Below is a small trained network, with its code and all its weights. Each question gives an input and a target symbol and asks what happens when units are switched off, that is, made to give their printed mean instead of their output.

import numpy as np


def w(rows, s, z=0):
    codes = np.array(rows[::2]) - 128.0
    scale = np.full(codes.shape[1], s)
    scale[-1] = z or s
    return codes * scale


def f(y):
    return y / 2 * (1 + np.tanh(0.7978845608 * (y + 0.044715 * y**3)))


def softmax(a):
    e = np.exp(a - a.max(-1, keepdims=True))
    return e / e.sum(-1, keepdims=True)


def log_softmax(a):
    a = a - a.max(-1, keepdims=True)
    return a - np.log(np.exp(a).sum(-1, keepdims=True))


def net(x, mask):
    ids = ['ΓΘΛΞΨαβδεζημτω'.index(c) for c in x.split()]
    T = len(ids)
    res = E[ids] + P[:T]
    r = res
    for j in range(2):
        rows = slice(3 * j, 3 * j + 3)
        q, k, v = (r @ M[0][rows].T for M in (Q, K, V))
        z = softmax(np.where(np.tri(T) > 0, q @ k.T / 3**0.5, -1e9)) @ v
        o = O[0][rows]
        res = res + np.where(mask[j], z, o[:, -1]) @ o[:, :-1]
    y = f(res @ A[0][:, :-1].T + A[0][:, -1])
    res = res + np.where(mask[2:18], y, B[0][:, -1]) @ B[0][:, :-1]
    return log_softmax(res[-1] @ U[:, :-1].T + U[:, -1])


Q, K, V, O, A, B = {}, {}, {}, {}, {}, {}
E = w([
[71,169,79,174],'Γ',
[212,203,153,145],'Θ',
[68,81,117,180],'Λ',
[71,153,107,71],'Ξ',
[145,187,146,163],'Ψ',
[128,215,72,153],'α',
[29,49,41,187],'β',
[230,199,236,146],'δ',
[139,67,144,174],'ε',
[178,134,102,148],'ζ',
[70,162,4,157],'η',
[115,141,106,169],'μ',
[169,118,211,170],'τ',
[194,106,193,151],'ω',
],0.014)
P = w([
[90,134,163,77],'0',
[141,128,118,59],'1',
[162,94,112,173],'2',
[93,124,183,159],'3',
[79,165,150,3],'4',
[183,72,104,88],'5',
[137,232,93,236],'6',
],0.023)
Q[0] = w([
[55,139,198,114],'head 1',
[109,164,136,88],'head 1',
[132,157,130,254],'head 1',
[186,119,62,66],'head 2',
[166,87,124,67],'head 2',
[68,161,164,35],'head 2',
],0.016)
K[0] = w([
[129,153,124,250],'head 1',
[100,114,185,180],'head 1',
[212,69,67,122],'head 1',
[104,137,178,86],'head 2',
[62,165,127,135],'head 2',
[102,139,165,193],'head 2',
],0.018)
V[0] = w([
[168,75,73,94],'head 1',
[140,251,207,140],'head 1',
[208,179,123,86],'head 1',
[106,101,133,79],'head 2',
[46,139,92,182],'head 2',
[158,46,233,133],'head 2',
],0.012)
O[0] = w([
[144,123,133,60,116],'head 1',
[94,146,182,164,111],'head 1',
[52,136,211,103,85],'head 1',
[171,78,131,130,252],'head 2',
[161,153,76,114,83],'head 2',
[144,3,223,145,228],'head 2',
],0.014,0.0027)
A[0] = w([
[99,122,137,8,152],'neuron 1',
[161,150,120,110,218],'neuron 2',
[98,96,121,177,83],'neuron 3',
[110,129,183,72,2],'neuron 4',
[119,127,106,51,144],'neuron 5',
[122,98,102,166,215],'neuron 6',
[119,142,114,112,174],'neuron 7',
[77,126,130,150,131],'neuron 8',
[70,89,90,119,42],'neuron 9',
[93,159,127,128,162],'neuron 10',
[187,126,172,203,26],'neuron 11',
[109,163,128,205,147],'neuron 12',
[124,127,101,69,108],'neuron 13',
[171,120,123,144,31],'neuron 14',
[102,121,110,158,124],'neuron 15',
[142,134,124,210,90],'neuron 16',
],0.018,0.0049)
B[0] = w([
[11,118,49,241,145],'neuron 1',
[27,85,104,152,223],'neuron 2',
[150,227,126,142,211],'neuron 3',
[68,120,37,87,226],'neuron 4',
[130,122,191,105,198],'neuron 5',
[156,88,137,131,197],'neuron 6',
[105,128,132,106,170],'neuron 7',
[128,152,137,80,207],'neuron 8',
[168,175,129,114,156],'neuron 9',
[200,36,117,96,179],'neuron 10',
[128,159,102,150,248],'neuron 11',
[226,186,145,89,202],'neuron 12',
[112,191,255,110,201],'neuron 13',
[107,69,75,146,177],'neuron 14',
[118,116,128,165,147],'neuron 15',
[115,250,63,226,161],'neuron 16',
],0.007,0.013)
U = w([
[219,150,190,154,135],'Γ',
[142,69,103,34,151],'Θ',
[128,114,130,134,116],'Λ',
[121,83,58,216,86],'Ξ',
[85,151,86,97,31],'Ψ',
[142,167,60,190,72],'α',
[30,76,94,145,161],'β',
[97,157,158,151,48],'δ',
[130,116,148,255,122],'ε',
[159,121,130,149,253],'ζ',
[211,150,159,54,100],'η',
[135,101,207,14,106],'μ',
[213,59,202,113,207],'τ',
[109,61,201,117,179],'ω',
],0.0082,0.0049)

Each question gives the input, a string of symbols that net reads in full, and the target symbol t.
The units are the heads (3 rows each of Q, K, V and O) and the neurons (one row each of A and B). Each row of codes is followed by its name. A weight is (code - 128) times the scale printed after its matrix; where a second scale follows, it is the last column's (O, A, B and U).
mask holds one flag per unit, heads first, then neurons. A switched-off unit (its flag False) gives its mean, the last column of its rows in O or B, instead of its output. The means were averaged over made-up inputs and are rounded, as every weight is.
A unit's drop is (log p(t) with every unit on - log p(t) with that unit switched off) / (log p(t) with every unit on - log p(t) with every unit switched off).
The circuit of an input: a set's keep is (log p(t) with only the set's units on - log p(t) with every unit switched off) / (log p(t) with every unit on - log p(t) with every unit switched off). Starting from the 12 units with the biggest drops (on a tie, the unit counted first), units are removed one at a time, each time the one whose removal leaves the highest keep (on an exact tie, the one counted first), for as long as the keep stays at least 0.8.
circuit, biggest first: the units of the circuit, biggest drop first
top k neurons: the k neurons with the biggest drops, biggest first
which heads matter: for each layer, one digit per head in row order, 1 if its drop is at least 0.15 and else 0, layers parted by /
input β α Γ Θ ω ε Θ, target τ: circuit, biggest first => (head 1; head 2)
input τ Ψ τ Θ ε Ψ ε, target Γ: circuit, biggest first => (neuron 12)
input η β α τ Θ, target ε: circuit, biggest first => (head 1; head 2; neuron 11)
input ω ω Θ β α Ψ τ, target Γ: which heads matter => 10
input τ α β α β α, target Θ: circuit, biggest first => (head 1; neuron 16)
input β τ η, target ε: which heads matter => 01
input Θ ζ η ω η ζ, target Ψ: circuit, biggest first => (head 2; neuron 2; neuron 13)
input α β β β η Γ, target Ψ: which heads matter => 01
input μ η β, target Ψ: circuit, biggest first => (head 2; head 1)
input ω ω ω δ δ Θ, target δ: circuit, biggest first => (head 1; neuron 16)
input ε Ξ δ τ μ η α, target Ψ: top 2 neurons => (neuron 2; neuron 1)
input ε Λ ε η ζ μ, target β: which heads matter => 10
input ε ζ Ξ τ Ξ Ξ, target β: top 3 neurons => (neuron 1; neuron 12; neuron 3)
input Ξ Ξ β α, target Θ: which heads matter => 10
input δ τ β Λ, target Θ: circuit, biggest first => (head 1)
input Γ Ψ Λ ζ, target Ξ: circuit, biggest first => (head 1; neuron 14; neuron 12)
input Γ ω α β η ω, target Ψ: circuit, biggest first => (head 2; neuron 2)
input β ζ Ξ, target β: circuit, biggest first => (neuron 1; head 1)
input ζ Λ ε β β Λ Λ, target Ξ: which heads matter => 11
input μ ω τ η Ψ τ, target Γ: circuit, biggest first => (head 1; neuron 12; head 2; neuron 2)
input η β μ ζ Θ, target β: top 2 neurons => (neuron 1; neuron 12)
input Λ δ Γ ζ ε, target β: circuit, biggest first => (neuron 1)
input Λ ω τ τ, target ε: which heads matter => 01
input ε ω β Ψ η ε, target Ψ: which heads matter => 01
input ω ω η Ψ δ ζ α, target β: circuit, biggest first => (head 1; neuron 1; head 2)
input β β β ζ, target Θ: which heads matter => 10
input β η ζ, target Ψ: circuit, biggest first => (head 2; head 1; neuron 2)
input Λ μ ω η, target ω: which heads matter => 11
input Ψ η Γ Λ τ Ψ, target ε: which heads matter => 11
input β ζ ω, target β: which heads matter => 10
